Below are the code and all the weights of a small trained network. Each question names an input and a target symbol and asks about switching units off, where a switched-off unit gives its printed mean instead of its output.

import numpy as np


def w(rows, s, z=0):
    codes = np.array(rows[::2]) - 128.0
    scale = np.full(codes.shape[1], s)
    scale[-1] = z or s
    return codes * scale


def f(y):
    return np.maximum(y, 0)


def softmax(a):
    e = np.exp(a - a.max(-1, keepdims=True))
    return e / e.sum(-1, keepdims=True)


def log_softmax(a):
    a = a - a.max(-1, keepdims=True)
    return a - np.log(np.exp(a).sum(-1, keepdims=True))


def net(x, mask):
    ids = ['ΘΛΞαβημφ'.index(c) for c in x.split()]
    T = len(ids)
    res = E[ids] + P[:T]
    u = 0
    for l in range(2):
        r = res
        for j in range(2):
            rows = slice(2 * j, 2 * j + 2)
            q, k, v = (r @ M[l][rows].T for M in (Q, K, V))
            z = softmax(np.where(np.tri(T) > 0, q @ k.T / 2**0.5, -1e9)) @ v
            o = O[l][rows]
            res = res + np.where(mask[u + j], z, o[:, -1]) @ o[:, :-1]
        u += 2
        y = f(res @ A[l][:, :-1].T + A[l][:, -1])
        res = res + np.where(mask[u : u + 12], y, B[l][:, -1]) @ B[l][:, :-1]
        u += 12
    return log_softmax(res[-1] @ U[:, :-1].T + U[:, -1])


Q, K, V, O, A, B = {}, {}, {}, {}, {}, {}
E = w([
[69,133,185,199,112,103,171,124,153,129,148],'Θ',
[98,157,92,119,227,174,131,166,83,77,156],'Λ',
[89,160,163,128,242,51,127,172,125,76,134],'Ξ',
[124,133,117,156,125,108,147,214,151,126,183],'α',
[134,38,151,183,127,216,122,126,95,4,83],'β',
[86,98,132,30,36,137,24,238,91,139,101],'η',
[75,188,182,127,121,133,153,111,101,100,75],'μ',
[63,127,69,180,161,59,83,163,21,62,53],'φ',
],0.015)
P = w([
[98,11,43,118,138,94,182,3,165,109,152],'0',
[91,113,96,87,171,106,172,57,124,113,180],'1',
[132,121,133,109,161,120,154,100,94,117,169],'2',
[109,143,155,164,148,141,150,115,106,138,159],'3',
[146,165,145,190,145,157,133,151,119,132,137],'4',
[177,186,154,216,147,162,135,170,124,106,102],'5',
[110,184,156,233,82,158,100,201,138,194,86],'6',
],0.0076)
Q[0] = w([
[81,70,176,165,150,182,66,177,125,79,128],'L0H0',
[26,170,160,220,172,152,192,251,46,99,106],'L0H0',
[221,76,93,2,117,101,152,17,132,226,156],'L0H1',
[179,85,171,126,97,115,153,55,75,157,138],'L0H1',
],0.0063)
K[0] = w([
[104,228,81,179,64,130,147,190,117,173,44],'L0H0',
[242,212,180,190,82,152,154,162,61,129,69],'L0H0',
[64,83,63,61,108,78,155,38,171,54,171],'L0H1',
[100,140,20,1,134,63,171,93,108,114,213],'L0H1',
],0.0056)
V[0] = w([
[77,230,158,126,169,129,114,147,54,172,118],'L0H0',
[156,98,186,150,185,109,107,83,136,42,39],'L0H0',
[102,151,122,29,139,163,139,3,118,135,55],'L0H1',
[119,54,208,202,18,184,182,68,98,130,90],'L0H1',
],0.0057)
O[0] = w([
[128,151,29,189,108,116,183,186,176,90,130,238],'L0H0',
[16,139,177,97,128,209,146,136,106,146,56,253],'L0H0',
[214,1,156,136,116,100,169,193,196,34,112,87],'L0H1',
[144,77,214,132,147,135,145,178,37,121,162,72],'L0H1',
],0.0089,0.0048)
A[0] = w([
[137,166,126,117,151,193,165,55,116,109,152,241],'L0N0',
[165,137,88,113,164,137,132,63,177,146,103,70],'L0N1',
[145,148,127,137,148,112,172,121,223,148,130,149],'L0N2',
[90,96,97,173,161,122,150,255,121,138,145,184],'L0N3',
[115,185,133,132,86,176,89,136,57,2,112,216],'L0N4',
[144,122,154,161,71,134,144,107,214,185,108,6],'L0N5',
[146,111,134,28,96,165,94,142,97,162,98,101],'L0N6',
[173,128,84,141,175,209,195,136,129,75,203,177],'L0N7',
[116,151,158,141,221,105,58,103,112,183,148,126],'L0N8',
[111,144,174,137,137,108,129,55,169,151,174,78],'L0N9',
[169,96,112,171,130,105,128,205,148,92,166,163],'L0N10',
[117,99,141,183,62,224,139,94,139,76,125,98],'L0N11',
],0.0068,0.0022)
B[0] = w([
[117,231,79,60,64,118,160,242,129,175,197,162],'L0N0',
[182,110,106,118,142,137,112,103,52,123,161,134],'L0N1',
[145,145,100,64,80,72,183,122,164,85,103,142],'L0N2',
[118,120,204,155,168,214,120,166,123,104,52,225],'L0N3',
[76,133,90,197,138,128,73,169,121,221,192,246],'L0N4',
[194,212,25,79,145,170,120,156,158,156,70,129],'L0N5',
[99,139,81,98,82,92,189,96,142,207,45,137],'L0N6',
[153,124,100,144,110,153,215,175,88,151,169,165],'L0N7',
[131,162,131,90,122,85,116,115,86,63,228,148],'L0N8',
[166,179,63,125,80,135,116,45,103,41,133,134],'L0N9',
[54,134,211,59,109,185,155,198,158,113,51,136],'L0N10',
[110,254,26,61,151,88,156,165,145,125,203,153],'L0N11',
],0.0056,0.012)
Q[1] = w([
[58,232,113,168,155,99,137,122,94,161,104],'L1H0',
[181,60,103,174,154,165,126,53,114,130,102],'L1H0',
[222,65,187,147,196,69,103,1,134,53,162],'L1H1',
[145,128,216,99,129,107,240,143,184,139,175],'L1H1',
],0.0052)
K[1] = w([
[158,188,130,187,72,136,99,255,136,189,130],'L1H0',
[187,33,122,33,120,207,235,20,152,98,190],'L1H0',
[113,20,65,5,74,136,184,109,91,109,156],'L1H1',
[43,24,74,170,132,78,77,125,121,29,140],'L1H1',
],0.0041)
V[1] = w([
[127,98,119,200,153,75,72,93,83,113,50],'L1H0',
[145,119,128,81,2,104,121,113,157,182,48],'L1H0',
[95,120,57,138,63,214,147,205,64,196,188],'L1H1',
[142,96,88,90,181,131,13,185,118,59,103],'L1H1',
],0.007)
O[1] = w([
[88,123,132,107,61,73,188,207,118,164,193,191],'L1H0',
[199,214,185,196,173,59,115,207,95,76,95,17],'L1H0',
[171,66,86,69,84,163,56,152,158,61,209,254],'L1H1',
[125,191,117,97,1,150,125,130,64,94,99,168],'L1H1',
],0.0092,0.012)
A[1] = w([
[143,91,229,103,193,55,158,173,78,228,169,193],'L1N0',
[106,142,88,127,57,165,200,163,230,102,84,219],'L1N1',
[154,178,96,172,254,167,91,108,190,189,149,227],'L1N2',
[91,173,59,136,165,100,194,118,125,218,195,116],'L1N3',
[128,168,110,100,184,138,102,143,67,115,226,205],'L1N4',
[103,125,165,137,109,224,220,238,95,131,198,97],'L1N5',
[165,79,186,104,74,129,104,104,75,136,171,110],'L1N6',
[109,109,103,82,87,126,154,142,186,165,157,144],'L1N7',
[64,182,97,168,125,151,150,106,126,204,105,61],'L1N8',
[102,193,108,253,85,57,120,132,201,153,119,97],'L1N9',
[228,140,126,130,110,106,156,178,119,52,56,102],'L1N10',
[183,111,116,151,155,196,144,153,143,66,136,252],'L1N11',
],0.006,0.0033)
B[1] = w([
[233,8,84,220,142,140,131,108,33,146,93,130],'L1N0',
[77,124,60,135,186,99,108,165,166,113,101,219],'L1N1',
[144,139,222,212,120,89,51,100,93,185,59,143],'L1N2',
[234,105,129,197,138,79,121,98,137,207,83,181],'L1N3',
[202,126,226,107,58,32,114,116,50,149,120,198],'L1N4',
[128,182,165,139,175,126,142,133,82,203,89,250],'L1N5',
[127,119,65,86,92,216,201,106,112,112,34,138],'L1N6',
[116,153,64,255,136,156,201,149,142,164,183,208],'L1N7',
[245,158,178,44,139,201,83,87,136,125,45,163],'L1N8',
[177,144,70,45,74,214,172,77,102,74,66,137],'L1N9',
[146,62,110,37,94,221,106,166,184,153,110,131],'L1N10',
[161,160,224,138,142,65,93,212,185,92,59,162],'L1N11',
],0.0048,0.019)
U = w([
[205,30,170,120,194,64,154,141,99,225,174,135],'Θ',
[158,90,53,116,111,136,112,95,252,35,197,187],'Λ',
[219,169,85,96,130,190,153,36,127,192,29,6],'Ξ',
[212,149,101,92,99,27,58,37,102,175,217,86],'α',
[130,131,198,9,102,201,133,55,81,116,196,25],'β',
[246,191,157,100,122,66,135,163,38,31,145,226],'η',
[114,73,214,149,238,157,170,227,204,94,89,219],'μ',
[132,158,58,79,106,61,248,184,77,153,198,63],'φ',
],0.0042,0.0018)

Each question gives the input, a string of symbols that net reads in full, and the target symbol t.
The units are the heads (2 rows each of Q, K, V and O) and the neurons (one row each of A and B). Each row of codes is followed by its name. A weight is (code - 128) times the scale printed after its matrix; where a second scale follows, it is the last column's (O, A, B and U).
mask holds one flag per unit, layer by layer, with each layer's heads first. A switched-off unit (its flag False) gives its mean, the last column of its rows in O or B, instead of its output. The means were averaged over made-up inputs and are rounded, as every weight is.
A unit's drop is (log p(t) with every unit on - log p(t) with that unit switched off) / (log p(t) with every unit on - log p(t) with every unit switched off).
The circuit of an input: a set's keep is (log p(t) with only the set's units on - log p(t) with every unit switched off) / (log p(t) with every unit on - log p(t) with every unit switched off). Starting from the 12 units with the biggest drops (on a tie, the unit counted first), units are removed one at a time, each time the one whose removal leaves the highest keep (on an exact tie, the one counted first), for as long as the keep stays at least 0.8.
circuit, biggest first: the units of the circuit, biggest drop first
most important unit: the unit with the biggest drop
top k neurons: the k neurons with the biggest drops, biggest first
top k neurons in layer l: the k neurons of layer l with the biggest drops, biggest first
which heads matter: for each layer, one digit per head in row order, 1 if its drop is at least 0.15 and else 0, layers parted by /
input α Λ φ Λ Θ β Λ, target β: which heads matter => 01 / 10
input φ φ φ η Θ β, target Θ: most important unit => L1H1
input φ Ξ Ξ Λ, target Ξ: circuit, biggest first => (L1H0, L1H1, L0H1, L1N8)
input φ Ξ φ φ β β, target β: which heads matter => 11 / 11
input Ξ α Λ, target α: which heads matter => 11 / 10
input Ξ φ Ξ φ φ α φ, target α: top 2 neurons in layer 1 => (L1N4, L1N3)
input φ η φ μ μ, target μ: circuit, biggest first => (L1H0, L1H1)
input φ η η α, target η: circuit, biggest first => (L1H0, L0N4, L0N6)
input Ξ φ φ Λ η, target Λ: which heads matter => 10 / 01
input β φ μ Ξ Ξ φ, target Ξ: circuit, biggest first => (L1N8, L1H1, L0H1)
input β η β, target η: circuit, biggest first => (L1H0, L0N6, L0N11)
input μ β β Ξ β, target β: which heads matter => 11 / 10
input φ Θ η, target Θ: top 2 neurons => (L1N0, L0N6)
input Θ φ Λ μ β, target μ: top 2 neurons in layer 1 => (L1N11, L1N5)
input φ μ Θ μ β, target μ: circuit, biggest first => (L1N11, L1H1)
input μ Θ Θ, target μ: top neuron => (L0N4)
input μ φ μ μ, target μ: which heads matter => 11 / 10
input Ξ φ Ξ β Θ, target β: which heads matter => 11 / 10
input Λ Λ φ, target Λ: circuit, biggest first => (L0N0, L0N7, L1H1)
input φ φ β Λ, target β: which heads matter => 11 / 11
input φ φ μ μ η Λ, target η: circuit, biggest first => (L1H0, L0N6)
input μ φ Λ φ Ξ φ, target Ξ: circuit, biggest first => (L1N8, L0H1, L1H1)
input φ Λ η μ, target η: circuit, biggest first => (L1H0)
input η Ξ α η φ Λ Λ, target Λ: circuit, biggest first => (L1H1, L0H1)
input μ Λ φ, target Λ: circuit, biggest first => (L0N0, L1N5, L1H0)
input β μ η α, target μ: which heads matter => 00 / 11
input φ μ Ξ, target μ: which heads matter => 11 / 00
input φ Ξ η μ φ, target μ: top 3 neurons => (L0N0, L0N3, L0N11)
